[[ 30  30 -43  58]
 [ 29  45 -58   4]
 [ 35   2   7  13]] ans = 7

[[-31   4  44  39 -33 -47]
 [ 68 -55 -21  51 -10  44]
 [ 34 -18  14  73 -21  25]] ans = 14

[[  2   1 -64   4   0]
 [ -1  -1  57   0   2]
 [  3   0  37  14  -1]] ans = 37

[[-10  -5 -41  65  63]
 [-15  -7 -43  49  43]
 [ -2  11 -33   7 -17]] ans = -33

[[-17 -65  34  38  69  14  -8]
 [ 12 -19  21  19   9 -37 -52]
 [-25 -43   5  35  49  14   1]] ans = 5

[[-38  40 -44  -9 -12  63 -18]
 [-29  47 -59  21  -6  61 -37]
 [-30 -26  16  55 -57 -34  18]] ans = 16

[[ 64  68 -54  20 -30 -70  81]
 [  7 -40  77 -81 -43   8 -46]
 [ 34  61 -68  57  26 -20  66]] ans = -68

[[-47 -33 -42  24  23 -16]
 [-35 -56 -44  39  53 -58]
 [ -8 -36 -37   8  47 -34]] ans = -37
---
[[ -3 -15 -37 -33 -19 -47  58]
 [ 49 -52 -29 -53  37  29 -31]
 [ 52  -6  -8 -39  45  49 -28]] --> 45

[[-27  59  26  51  25]
 [-30  63  43  63  12]
 [ 28 -59 -53 -66  24]] --> -53

[[-14  57 -37  -1  29 -51  12]
 [-31  -5  14 -10 -12 -51 -62]
 [-42  21   8 -14 -10 -59 -68]] --> -10

[[  3  40   3 -10  27  22]
 [ -8 -26 -12 -12 -10 -62]
 [ 20 -13 -58  42 -22 -41]] --> 42

[[ 48  59  -8 -31]
 [-33  16 -26  -5]
 [ 19  29  32  12]] --> 29

[[-16   4   3 -13 -58  -2]
 [ -1  -3   3  81   3   4]
 [-15   1  -4   7  76   3]] --> 7

[[-11  26 -13   1  27]
 [ 72 -11  -3  23  40]
 [ 27  43  17  -3  57]] --> 17

[[ 1 34 66  8]
 [ 1  8 65 35]
 [-1  0 28 71]] --> 0

[[ 46  46  55  10  -6  17]
 [-29  -8 -53  66 -53   9]
 [ 10 -39   9 -62  21 -53]] --> -62
---
3021,9210,5068,1857,2838,5496,8204
3464,9210,6232,1524,7376,1158,5061
yields 1524

-16,-9,28,-31,-37,-18 yields -31

3124,3210,4868,1349,8479 yields 3124

209,175,756,-818,353
344,301,-147,-793,297
yields -793

890,623,178,988,31,284,160 yields 160

-794,934,-581,971
701,-645,-518,606
yields -645

799,185,987,104 yields 185

58,84,96,33,15 yields 33

16,42,-16,-27,-20 yields -20

62,25,78,20,15,21,92 yields 20
---
[-14 -17  75 -47 -58  40] out 40, -14

[[  1 -36  66 -46  72]
 [-17 -53 -58 -29  -4]
 [ 69  10 -14  30 -80]] out 72, 69

[ -4 -16 -38 -64] out -64, -4

[-40  59   5 -27  66 -29 -33] out -33, -40

[-36 -54  -9  31  47 -61 -66] out -66, -36

[[ 62  38 -53 -27  34  20]
 [ 59  33   7   4  31 -24]] out 20, 59
---
[[ 50  11 -24  15  51   8]
 [ 53  23 -22  31  39  -1]
 [ 20  65 -32   9  -1 -20]] 50, -20

[ 31  38 -61 -41 -69   0  10] 31, 10

[[ 34  41  68 -60]
 [ 11   7  25 -43]
 [ 19 -42 -58  65]] 34, 65

[[ -6  27  -4 -23]
 [-12 -81  -1   4]] -6, 4

[-26 -61 -69  29] -26, 29

[-65 -22 -10  44  10] -65, 10
---
array([[ 58,  13,  40,  26,  19,  19],
       [ 57,  14,  40,  25,  18,  18],
       [-16, -51,  -9,  12,  23,   5]]) ans = 5

array([[-58,  30, -31, -11,  23],
       [-23,  19, -12,  30, -34],
       [-52,  37,   4,   5,   7]]) ans = 7

array([[  2, -37,  54,  22,   4],
       [ -5, -35,  61,  19,   8],
       [ 15,  44, -38,  -6,   9]]) ans = 9

array([[ 11,   5,  42,  30,   7,   4],
       [ -2,  10,  71, -33,   9,  11],
       [ 23,  17, -62,  46,   9,  20]]) ans = 20

array([[ 21,  66,   8,  -1, -44],
       [-17,  30,  39, -22, -17],
       [-24,  25,  46,   9, -15]]) ans = -15

array([[ 13, -15,  -8,  19,  21,  30, -16],
       [ 12,  56, -74, -15,  75,  18, -17],
       [ 13, -24,  17,  -7,   1, -14,  16]]) ans = 16
---
[[5, 6, 6, 4, 5, 4, 6],
 [5, 6, 6, 4, 5, 4, 7],
 [6, 2, 5, 8, 5, 5, 6]] → 4

[[86, 68, 28, 30, 31, 66],
 [63, 38, 50, 3, 40, 19]] → 40

[[6966, 4776, 4561, 4627, 8258, 8213, 9197],
 [2553, 4431, 9289, 8523, 9542, 9347, 5001],
 [9284, 8568, 4636, 9638, 3439, 3912, 6699]] → 9347

[[7, 6, 7, 8, 7, 1],
 [8, 4, 3, 7, 8, 4]] → 8

[[3, 11, -3, 30, -16, 38],
 [0, -45, -38, -6, 15, 48],
 [2, -10, -16, 15, -4, 40]] → 15

[[-31, 13, -2, 25, -26, 28],
 [6, 46, -2, 30, -38, -49]] → -38

[[1, 4, 1, 2],
 [1, 4, 1, 2],
 [7, 5, 6, 6]] → 1
---
[[-10  -7 -18 -10  13   6  23]
 [-18 -33  78  -5   2   3   5]] value -10, 5

[-65  -6  25  -7  24 -21] value -65, -21

[[48 71  0 58]
 [49 42  0 50]] value 48, 50

[-37  57 -44  81 -52  18 -10] value -37, -10

[-13  53 -31 -70 -26   6] value -13, 6

[[-27 -43  -7  19  12 -18  35]
 [-21 -24   3  22   7 -11  32]
 [ 10  22  26 -14 -63  -7  -3]] value -27, -3

[ 69 -49 -24  -3] value 69, -3

[ 64  21 -60 -47  77  -3] value 64, -3
---
[[ 13  60  77  81  13]
 [-16  -2   0   8  24]
 [-21  -3  50  67  -6]] Answer: 24

[[ 37  10  76  30 -48  17]
 [ 69   7  76  31  36   1]
 [ 69 -11 -73  -6  36 -34]] Answer: 1

[[ 26 -11   2 -24  21]
 [-28  -1 -11  -2  24]
 [ 68 -12   7   1 -14]] Answer: 24

[[ 72  50 -13   9]
 [ 33  62 -19 -51]
 [ 81  29   7 -21]] Answer: -51

[[ 17 -13 -35 -16 -19  14]
 [ 10 -37   8 -30 -46 -12]
 [-26  30 -16  37  73  -1]] Answer: -12

[[  6  23  18  -3  20  17]
 [-53 -28  27  32 -10  -3]
 [ 28 -19  13  28  43 -76]] Answer: -3

[[ 19  18 -34 -57  -2]
 [ 66  39  68 -51 -14]
 [  3 -10 -29 -11   3]] Answer: -14

[[  2  44  16 -13  13]
 [ 11 -70 -66  -3   8]
 [-27  78  27 -42   5]] Answer: 8

[[  4  66  -5  24]
 [-10  69 -26  14]
 [ 26 -65  -3  11]] Answer: 14
---
[  3  74 -38  -8 -10 -18  45] yields -8

[ -4  -7  -9 -74   8] yields -9

[[-47 -51  34  24   5 -25 -63]
 [ -2   0   1   0  -4   3   0]
 [  2  -3   0   4   0   2   1]] yields 0

[35 13 37 78 -4] yields 37

[[-17 -14  18  27  -5]
 [ 45  57  63  52   8]
 [  1  -5  -3   0  -3]] yields 63

[-25 -14 -58  46 -24] yields -58

[[ -9 -10 -37  38  26  28  68]
 [  3  11 -18  18  20   8  15]
 [ 40  47  18 -20  20 -27 -37]] yields 18

[ 2  0 64  7 17] yields 64

[ 56  69 -27  22  57 -67  50] yields 22

[-54 -79  23 -60 -67] yields 23
---
Input: [[6194, 6705, 8463, 6859, 5323, 6974], [6619, 6758, 2164, 2150, 5813, 6468], [7635, 6708, 4195, 5297, 7360, 6703]]
Output: 6468
Input: [[76, 66, 91, 78], [4, 97, 40, 4]]
Output: 78
Input: [[62, 37, 20, 62], [37, 61, 98, 35], [63, 37, 29, 59]]
Output: 35
Input: [[41, 190, 185, 236, 169, 181, 120], [177, 183, 197, 217, 124, 163, 200], [95, 232, 172, 217, 116, 118, 249]]
Output: 200
Input: [[128, 65, 45, 196, 77], [73, 166, 54, 16, 86]]
Output: 77
Input: [[74, 112, 39, 208], [117, 99, 119, 102], [143, 97, 106, 125]]
Output: 102
Input: [[943, 585, 790, 467, 956, 804, 343], [482, 242, 750, 208, 421, 726, 140], [70, 676, 238, 626, 653, 215, 735]]
Output: 140
---
[-0.036 -0.172  0.091 -0.190  0.121  0.163 -0.002] >> 0.091

[[ 0.228  0.225 -0.204 -0.128 -0.110  0.083  0.159]
 [ 0.187 -0.013 -0.059  0.090  0.184  0.220  0.204]
 [-0.034  0.057  0.070  0.213 -0.163 -0.056 -0.160]] >> -0.204

[[-133.65  159.66  117.71  151.18   34.57   74.15]
 [  28.02   65.41  -35.53  -15.43   23.50   67.03]] >> 117.71

[[ 0.241  0.357  1.152 -1.274]
 [ 0.140 -0.041  0.051  0.448]] >> 1.152

[  3.638  -0.147  12.268 -10.912  10.789  13.368] >> 12.268

[[ 0.012 -0.443 -0.479 -0.954  1.407]
 [-1.252 -1.916 -0.156  0.985 -1.679]] >> -0.479

[[-0.15  0.03 -0.13 -0.08]
 [ 0.01  0.13  0.03  0.08]
 [ 0.01 -0.01 -0.01  0.01]] >> -0.13

[[   6.870 -134.940 -110.956  -77.822    3.374]
 [ 123.657  -88.832   94.296   20.314   17.279]
 [  35.147  168.132    0.651  -85.730   52.669]] >> -110.956

[-0.110  0.119  0.156  0.160  0.078  0.101] >> 0.156

[[ 10.3  -0.8   6.6   4.1   5.8   2.8  -4.7]
 [ -7.7  -3.2   0.5  -9.9 -15.6   4.6   9.1]
 [  3.8   6.3 -14.7  10.4  23.9   5.2  -4.6]] >> 6.6
